Below is a small trained network, with its code and all its weights. Each question gives an input and a target symbol and asks what happens when units are switched off, that is, made to give their printed mean instead of their output.

import numpy as np


def w(rows, s, z=0):
    codes = np.array(rows[::2]) - 128.0
    scale = np.full(codes.shape[1], s)
    scale[-1] = z or s
    return codes * scale


def norm(h):
    return h / np.sqrt((h * h).mean(-1, keepdims=True) + 1e-5)


def f(y):
    return y / 2 * (1 + np.tanh(0.7978845608 * (y + 0.044715 * y**3)))


def softmax(a):
    e = np.exp(a - a.max(-1, keepdims=True))
    return e / e.sum(-1, keepdims=True)


def log_softmax(a):
    a = a - a.max(-1, keepdims=True)
    return a - np.log(np.exp(a).sum(-1, keepdims=True))


def net(x, mask):
    ids = ['βγδεηθμξστφω'.index(c) for c in x.split()]
    T = len(ids)
    res = E[ids] + P[:T]
    q, k, v = (norm(res) @ M[0].T for M in (Q, K, V))
    z = softmax(np.where(np.tri(T) > 0, q @ k.T / 2**0.5, -1e9)) @ v
    res = res + np.where(mask[0], z, O[0][:, -1]) @ O[0][:, :-1]
    y = f(norm(res) @ A[0][:, :-1].T + A[0][:, -1])
    res = res + np.where(mask[1:9], y, B[0][:, -1]) @ B[0][:, :-1]
    return log_softmax(norm(res)[-1] @ U[:, :-1].T + U[:, -1])


Q, K, V, O, A, B = {}, {}, {}, {}, {}, {}
E = w([
[141,147,128,111,120,129],'β',
[153,153,106,109,129,139],'γ',
[126,147,149,92,115,150],'δ',
[145,151,116,130,114,119],'ε',
[138,99,91,72,143,127],'η',
[137,168,151,101,78,145],'θ',
[19,106,109,76,55,248],'μ',
[76,90,170,79,119,144],'ξ',
[80,105,141,119,102,67],'σ',
[144,85,107,143,79,98],'τ',
[105,146,143,146,53,91],'φ',
[85,173,96,91,115,94],'ω',
],0.015)
P = w([
[228,128,161,144,255,80],'0',
[221,147,164,125,213,86],'1',
[207,151,167,117,184,97],'2',
[198,155,153,108,163,109],'3',
[191,151,133,106,151,111],'4',
[182,144,113,99,140,120],'5',
[172,133,102,97,128,124],'6',
[157,124,90,90,122,132],'7',
[147,115,81,79,105,137],'8',
[136,112,74,79,95,140],'9',
[125,103,66,70,92,153],'10',
[114,99,64,63,77,157],'11',
[113,100,53,67,71,157],'12',
[120,104,49,69,72,166],'13',
],0.0045)
Q[0] = w([
[91,93,193,249,221,145],'head 0',
[124,119,103,148,109,94],'head 0',
],0.015)
K[0] = w([
[243,165,225,168,254,63],'head 0',
[132,188,102,152,161,222],'head 0',
],0.0081)
V[0] = w([
[43,234,92,105,215,136],'head 0',
[229,120,115,143,154,254],'head 0',
],0.0067)
O[0] = w([
[8,179,87,133,144,127,68],'head 0',
[164,126,89,122,99,203,1],'head 0',
],0.015,0.0019)
A[0] = w([
[159,91,98,113,255,196,103],'neuron 0',
[77,193,93,161,118,57,195],'neuron 1',
[191,205,174,65,94,190,145],'neuron 2',
[92,44,93,85,95,132,250],'neuron 3',
[72,196,77,199,104,223,69],'neuron 4',
[155,49,193,75,142,190,169],'neuron 5',
[70,142,116,226,19,94,51],'neuron 6',
[82,82,175,98,28,108,238],'neuron 7',
],0.0069,0.002)
B[0] = w([
[38,149,135,210,106,108,141],'neuron 0',
[137,72,68,27,154,152,182],'neuron 1',
[91,109,89,124,193,121,252],'neuron 2',
[159,127,171,153,220,140,215],'neuron 3',
[175,108,255,215,88,38,168],'neuron 4',
[144,134,158,72,49,162,203],'neuron 5',
[66,145,124,146,74,145,152],'neuron 6',
[157,144,137,179,190,115,249],'neuron 7',
],0.0066,0.0046)
U = w([
[124,115,170,148,223,37,2],'β',
[142,178,88,177,147,117,50],'γ',
[129,136,195,74,193,142,84],'δ',
[153,105,187,114,42,18,221],'ε',
[121,88,48,87,161,195,60],'η',
[138,254,151,144,85,137,49],'θ',
[81,118,155,123,58,207,187],'μ',
[218,36,183,147,101,156,203],'ξ',
[15,116,114,87,134,62,156],'σ',
[151,81,93,213,139,141,119],'τ',
[85,144,147,181,71,115,149],'φ',
[167,189,61,16,63,183,194],'ω',
],0.0097,0.0028)

Each question gives the input, a string of symbols that net reads in full, and the target symbol t.
The units are the heads (2 rows each of Q, K, V and O) and the neurons (one row each of A and B). Each row of codes is followed by its name. A weight is (code - 128) times the scale printed after its matrix; where a second scale follows, it is the last column's (O, A, B and U).
mask holds one flag per unit, heads first, then neurons. A switched-off unit (its flag False) gives its mean, the last column of its rows in O or B, instead of its output. The means were averaged over made-up inputs and are rounded, as every weight is.
A unit's drop is (log p(t) with every unit on - log p(t) with that unit switched off) / (log p(t) with every unit on - log p(t) with every unit switched off).
The circuit of an input: a set's keep is (log p(t) with only the set's units on - log p(t) with every unit switched off) / (log p(t) with every unit on - log p(t) with every unit switched off). Starting from all 9 units, units are removed one at a time, each time the one whose removal leaves the highest keep (on an exact tie, the one counted first), for as long as the keep stays at least 0.8.
circuit, biggest first: the units of the circuit, biggest drop first
k most important neurons: the k neurons with the biggest drops, biggest first
drop of u: that unit's drop, to one decimal
input μ γ ε η δ θ, target θ: circuit, biggest first : (head 0; neuron 4; neuron 2)
input ξ η η θ η ω ε, target σ: circuit, biggest first : (head 0)
input φ ε θ δ γ, target ω: circuit, biggest first : (neuron 7; neuron 3)
input η γ μ τ ω φ η γ ξ β φ, target φ: circuit, biggest first : (neuron 6; neuron 7)
input φ τ μ θ γ τ, target τ: circuit, biggest first : (head 0; neuron 3)
input θ φ ε, target ε: circuit, biggest first : (neuron 3; neuron 7)
input σ η θ η, target ω: circuit, biggest first : (head 0; neuron 5)
input θ ξ γ δ θ θ θ δ σ, target β: circuit, biggest first : (neuron 7; neuron 3)
input μ θ σ ε ε, target ε: circuit, biggest first : (neuron 4; head 0; neuron 7; neuron 1)
input μ δ δ ξ σ, target σ: 3 most important neurons : (neuron 6; neuron 1; neuron 2)
input ε τ φ θ ξ μ γ, target γ: 2 most important neurons : (neuron 4; neuron 5)
input η φ τ τ γ δ γ θ η ε θ τ σ, target ξ: circuit, biggest first : (head 0; neuron 3)
input η γ β δ η, target η: circuit, biggest first : (head 0; neuron 0)
input η θ θ θ θ φ ξ τ θ γ γ σ, target β: circuit, biggest first : (neuron 7; neuron 3)
input η τ η δ ε β θ η, target ω: circuit, biggest first : (head 0)
input β η η τ γ θ δ θ μ ξ φ, target φ: 4 most important neurons : (neuron 6; neuron 7; neuron 4; neuron 5)
input η θ θ η θ φ μ ω, target ω: 2 most important neurons : (neuron 1; neuron 2)
input τ τ η μ θ γ η θ θ ξ β, target β: circuit, biggest first : (neuron 4; neuron 5; head 0; neuron 2)
input θ φ γ, target ε: 3 most important neurons : (neuron 3; neuron 7; neuron 2)
input μ η γ ε β ξ ξ ξ τ, target τ: 4 most important neurons : (neuron 3; neuron 5; neuron 6; neuron 7)
input δ σ β σ μ η η γ φ σ γ, target γ: 3 most important neurons : (neuron 5; neuron 4; neuron 0)
input ε μ η, target η: 2 most important neurons : (neuron 4; neuron 7)
input ξ ξ θ φ β, target ε: most important neuron : (neuron 3)
input φ τ ε ε, target ξ: drop of head 0 : 1.5
input τ τ θ τ η θ, target ξ: drop of head 0 : 2.4
input δ σ τ η θ δ θ, target ω: drop of head 0 : 0.7
input η θ ω φ, target σ: drop of head 0 : 0.5
